Below are the code and all the weights of a small trained network. Each question names an input and a target symbol and asks about switching units off, where a switched-off unit gives its printed mean instead of its output.

import numpy as np


def w(rows, s, z=0):
    codes = np.array(rows[::2]) - 128.0
    scale = np.full(codes.shape[1], s)
    scale[-1] = z or s
    return codes * scale


def f(y):
    return y / 2 * (1 + np.tanh(0.7978845608 * (y + 0.044715 * y**3)))


def softmax(a):
    e = np.exp(a - a.max(-1, keepdims=True))
    return e / e.sum(-1, keepdims=True)


def log_softmax(a):
    a = a - a.max(-1, keepdims=True)
    return a - np.log(np.exp(a).sum(-1, keepdims=True))


def net(x, mask):
    ids = ['ΘΛΠΦΩβγδζξστψ'.index(c) for c in x.split()]
    T = len(ids)
    res = E[ids] + P[:T]
    u = 0
    for l in range(2):
        q, k, v = (res @ M[l].T for M in (Q, K, V))
        z = softmax(np.where(np.tri(T) > 0, q @ k.T / 3**0.5, -1e9)) @ v
        res = res + np.where(mask[u], z, O[l][:, -1]) @ O[l][:, :-1]
        u += 1
        y = f(res @ A[l][:, :-1].T + A[l][:, -1])
        res = res + np.where(mask[u : u + 12], y, B[l][:, -1]) @ B[l][:, :-1]
        u += 12
    return log_softmax(res[-1] @ U[:, :-1].T + U[:, -1])


Q, K, V, O, A, B = {}, {}, {}, {}, {}, {}
E = w([
[184,116,173,140,58,83,59,166,78,121],'Θ',
[158,72,176,175,170,146,113,83,96,112],'Λ',
[167,120,202,130,59,157,246,70,186,197],'Π',
[180,110,115,70,136,141,104,157,164,60],'Φ',
[61,165,138,126,193,120,146,158,84,69],'Ω',
[132,132,157,89,211,163,200,200,86,188],'β',
[126,131,194,15,181,172,56,124,69,167],'γ',
[169,134,6,160,171,153,60,184,147,117],'δ',
[155,220,117,94,74,169,59,142,164,147],'ζ',
[143,203,217,165,122,134,53,182,58,128],'ξ',
[132,58,25,77,75,107,128,110,103,94],'σ',
[73,164,118,112,85,208,137,149,85,167],'τ',
[93,179,168,43,100,109,109,75,136,162],'ψ',
],0.023)
P = w([
[124,119,72,53,125,201,126,121,74,12],'0',
[113,117,120,173,113,116,125,119,153,139],'1',
[112,117,131,174,111,109,127,121,144,143],'2',
[114,113,127,173,118,100,122,126,150,143],'3',
[112,112,137,171,114,106,125,130,141,137],'4',
[112,115,128,177,110,111,128,127,147,132],'5',
[116,120,128,169,119,114,127,121,153,135],'6',
[112,114,125,172,111,112,127,128,156,127],'7',
[116,118,139,168,121,112,120,128,150,130],'8',
[117,118,136,170,118,107,124,128,150,133],'9',
[106,115,136,170,113,109,123,133,159,127],'10',
[116,119,137,166,125,111,120,133,162,129],'11',
[112,123,141,164,121,119,128,130,155,127],'12',
],0.011)
Q[0] = w([
[107,113,121,67,178,188,177,140,89,34],'0.h0',
[209,66,131,110,115,214,114,190,61,141],'0.h0',
[157,64,127,1,121,166,82,144,91,32],'0.h0',
],0.0096)
K[0] = w([
[106,143,109,111,185,122,171,135,57,108],'0.h0',
[168,114,136,141,99,184,151,191,94,130],'0.h0',
[164,91,140,100,117,232,90,139,68,10],'0.h0',
],0.011)
V[0] = w([
[111,126,111,159,160,144,132,2,15,115],'0.h0',
[131,130,183,150,21,179,142,171,97,35],'0.h0',
[72,194,229,110,251,166,137,96,194,44],'0.h0',
],0.0043)
O[0] = w([
[71,158,112,106,121,184,111,14,24,41,182],'0.h0',
[208,52,161,141,128,94,152,161,25,82,249],'0.h0',
[168,132,85,99,150,86,63,52,92,254,251],'0.h0',
],0.0087,0.0022)
A[0] = w([
[90,85,91,226,157,15,150,24,143,68,140],'0.n0',
[147,93,119,55,113,81,97,139,173,46,187],'0.n1',
[162,143,122,2,120,105,79,99,193,139,65],'0.n2',
[119,129,121,90,138,169,95,157,106,132,70],'0.n3',
[63,72,148,88,147,106,162,190,116,85,194],'0.n4',
[142,154,169,215,61,104,109,119,98,106,136],'0.n5',
[79,77,64,127,44,89,155,182,32,151,153],'0.n6',
[220,70,139,62,109,115,182,135,72,132,5],'0.n7',
[105,112,127,81,143,168,226,99,145,129,67],'0.n8',
[183,110,164,176,71,80,125,115,178,195,74],'0.n9',
[188,252,118,94,64,113,63,44,126,139,123],'0.n10',
[176,69,115,99,113,71,134,66,175,74,191],'0.n11',
],0.0075,0.0031)
B[0] = w([
[139,81,229,182,145,104,86,160,102,109,172],'0.n0',
[84,102,131,147,108,121,61,77,134,139,236],'0.n1',
[100,131,69,105,76,101,124,83,196,116,253],'0.n2',
[139,113,103,158,129,152,95,128,110,147,200],'0.n3',
[107,201,133,221,254,145,153,68,208,153,185],'0.n4',
[152,106,155,56,136,60,149,235,147,134,158],'0.n5',
[151,212,127,93,149,170,103,151,198,120,189],'0.n6',
[167,83,122,108,189,120,181,33,132,134,209],'0.n7',
[105,171,58,117,140,60,204,141,149,112,139],'0.n8',
[112,98,94,135,163,104,126,72,86,103,160],'0.n9',
[106,47,138,126,97,62,133,188,93,100,242],'0.n10',
[116,61,216,104,157,170,115,107,145,109,206],'0.n11',
],0.0074,0.0061)
Q[1] = w([
[132,148,80,70,219,224,96,38,111,99],'1.h0',
[119,150,127,190,115,145,125,226,115,151],'1.h0',
[117,62,104,2,106,225,78,144,175,118],'1.h0',
],0.009)
K[1] = w([
[131,197,30,129,176,176,152,94,31,56],'1.h0',
[107,154,131,227,123,200,60,199,191,255],'1.h0',
[154,125,56,64,80,185,139,165,122,80],'1.h0',
],0.0074)
V[1] = w([
[154,134,87,103,194,191,251,109,108,113],'1.h0',
[82,3,176,105,102,55,160,86,171,113],'1.h0',
[220,147,213,233,90,91,155,44,180,143],'1.h0',
],0.0049)
O[1] = w([
[155,102,139,197,60,10,77,158,104,157,148],'1.h0',
[105,228,15,60,180,97,210,217,149,43,132],'1.h0',
[220,95,151,157,178,152,2,38,118,120,1],'1.h0',
],0.0077,0.0073)
A[1] = w([
[205,128,53,73,144,102,172,182,111,92,184],'1.n0',
[164,109,112,173,217,255,92,205,113,100,133],'1.n1',
[200,178,72,149,18,57,95,185,131,143,132],'1.n2',
[138,204,64,149,145,63,69,108,155,111,3],'1.n3',
[19,123,174,124,123,35,61,126,114,99,182],'1.n4',
[75,156,35,56,46,154,94,202,147,113,91],'1.n5',
[158,222,218,93,160,132,94,164,74,140,43],'1.n6',
[125,53,114,81,84,210,180,32,141,171,35],'1.n7',
[155,54,59,207,121,145,164,58,222,72,130],'1.n8',
[152,246,80,116,130,121,200,171,171,103,52],'1.n9',
[90,233,92,123,109,99,142,110,65,246,177],'1.n10',
[82,46,144,236,93,92,128,140,36,109,2],'1.n11',
],0.0071,0.0048)
B[1] = w([
[99,214,194,146,71,184,53,42,206,186,215],'1.n0',
[91,99,110,147,62,2,162,42,174,179,187],'1.n1',
[28,77,157,154,218,175,121,211,115,147,159],'1.n2',
[196,168,156,79,53,153,241,173,125,177,131],'1.n3',
[165,158,77,189,70,126,193,111,118,70,246],'1.n4',
[113,134,203,96,158,65,133,163,80,129,245],'1.n5',
[178,144,34,145,144,134,93,167,126,139,159],'1.n6',
[202,154,100,168,120,166,229,215,110,155,164],'1.n7',
[142,164,146,153,154,113,86,183,56,214,195],'1.n8',
[162,33,140,166,126,172,76,162,32,157,162],'1.n9',
[152,94,95,131,124,179,130,112,197,71,209],'1.n10',
[141,212,120,101,222,111,114,116,221,224,173],'1.n11',
],0.0076,0.011)
U = w([
[142,105,127,79,253,128,235,192,213,144,122],'Θ',
[148,206,237,138,130,103,168,98,78,205,2],'Λ',
[189,50,161,101,167,167,132,149,40,108,164],'Π',
[215,70,70,90,54,107,150,104,123,135,118],'Φ',
[96,155,150,73,89,67,192,109,133,124,127],'Ω',
[170,150,122,62,120,142,58,92,218,107,145],'β',
[114,34,206,114,189,105,132,60,105,94,133],'γ',
[112,116,178,175,48,254,129,89,129,112,201],'δ',
[61,95,85,132,114,100,66,121,114,187,65],'ζ',
[151,69,111,119,87,171,42,99,56,69,173],'ξ',
[94,218,121,201,202,155,137,119,78,63,196],'σ',
[104,117,227,104,200,173,71,182,72,120,107],'τ',
[229,179,96,110,127,112,93,242,68,123,95],'ψ',
],0.0053,0.0048)

Each question gives the input, a string of symbols that net reads in full, and the target symbol t.
The units are the heads (3 rows each of Q, K, V and O) and the neurons (one row each of A and B). Each row of codes is followed by its name. A weight is (code - 128) times the scale printed after its matrix; where a second scale follows, it is the last column's (O, A, B and U).
mask holds one flag per unit, layer by layer, with each layer's heads first. A switched-off unit (its flag False) gives its mean, the last column of its rows in O or B, instead of its output. The means were averaged over made-up inputs and are rounded, as every weight is.
A unit's drop is (log p(t) with every unit on - log p(t) with that unit switched off) / (log p(t) with every unit on - log p(t) with every unit switched off).
The circuit of an input: a set's keep is (log p(t) with only the set's units on - log p(t) with every unit switched off) / (log p(t) with every unit on - log p(t) with every unit switched off). Starting from the 12 units with the biggest drops (on a tie, the unit counted first), units are removed one at a time, each time the one whose removal leaves the highest keep (on an exact tie, the one counted first), for as long as the keep stays at least 0.8.
circuit, biggest first: the units of the circuit, biggest drop first
unit that matters most: the unit with the biggest drop
top k neurons: the k neurons with the biggest drops, biggest first
k most important neurons of layer l: the k neurons of layer l with the biggest drops, biggest first
input ξ γ Λ σ δ γ Λ δ, target ζ: circuit, biggest first => [1.n1, 1.h0, 1.n4, 1.n8]
input ζ Θ τ ξ, target ψ: circuit, biggest first => [0.n5, 1.n6]
input Π γ Π γ γ, target ψ: circuit, biggest first => [1.h0, 1.n3, 0.n7, 0.h0]
input γ δ Φ ζ σ ζ Θ, target β: circuit, biggest first => [1.h0, 1.n0, 0.n5]
input ψ δ δ γ β τ γ Φ, target τ: unit that matters most => 1.h0
input Φ Φ γ Φ γ Φ, target β: circuit, biggest first => [1.h0, 0.h0, 1.n0, 0.n7]
input ξ Φ β Θ γ γ ψ ζ γ γ γ Φ Φ, target Π: top 3 neurons => [0.n1, 0.n11, 1.n7]
input Ω σ γ γ ξ, target ψ: circuit, biggest first => [1.n6, 0.n5]
input β Φ γ Φ γ γ Ω γ Ω δ Φ, target ζ: top 4 neurons => [0.n1, 0.n8, 1.n2, 0.n11]
input β ξ γ δ ψ γ, target ζ: top 2 neurons => [1.n2, 1.n11]
input δ ψ Φ Φ Ω ζ γ β ψ σ, target δ: 2 most important neurons of layer 0 => [0.n6, 0.n11]
input Φ δ σ, target β: 2 most important neurons of layer 0 => [0.n6, 0.n11]
input τ Ω ψ Λ Φ δ Ω γ γ Λ Φ, target Λ: top 3 neurons => [1.n11, 0.n6, 1.n8]
input ξ τ ξ Ω β γ σ, target Π: unit that matters most => 0.n0
input γ γ σ σ Π γ Φ Ω Ω δ γ Ω ζ, target τ: top 2 neurons => [1.n5, 0.n10]
input τ γ γ Φ Φ δ Π γ Π γ, target Λ: top 2 neurons => [1.n11, 0.n6]
input Θ γ γ τ ζ σ Θ Θ γ σ Ω Φ γ, target γ: 2 most important neurons of layer 0 => [0.n4, 0.n7]
input β β γ γ Φ τ Φ Ω γ γ, target ζ: top 3 neurons => [1.n2, 1.n11, 0.n8]
input ξ δ τ Φ γ σ ζ τ τ Θ ζ Φ, target Π: 4 most important neurons of layer 0 => [0.n1, 0.n11, 0.n0, 0.n7]
input δ Ω σ, target δ: 3 most important neurons of layer 0 => [0.n6, 0.n11, 0.n10]
input γ Φ Φ γ γ γ τ γ Λ δ γ, target Ω: top 2 neurons => [0.n10, 1.n5]
input ξ ψ ξ ξ Φ δ Φ γ σ, target Π: most important neuron of layer 0 => [0.n11]
input ψ γ ψ δ Λ Φ δ Π ζ γ, target τ: 2 most important neurons of layer 0 => [0.n10, 0.n2]
input ζ Φ γ Φ δ Φ Λ δ Φ, target Θ: top 3 neurons => [0.n10, 0.n11, 1.n7]
input τ γ γ γ Φ, target Λ: top 2 neurons => [1.n11, 0.n6]
input ξ Λ Ω σ τ γ ψ γ, target Π: 2 most important neurons of layer 0 => [0.n0, 0.n7]
input Θ Φ γ γ τ γ δ γ Π ξ γ σ, target γ: top neuron => [0.n11]
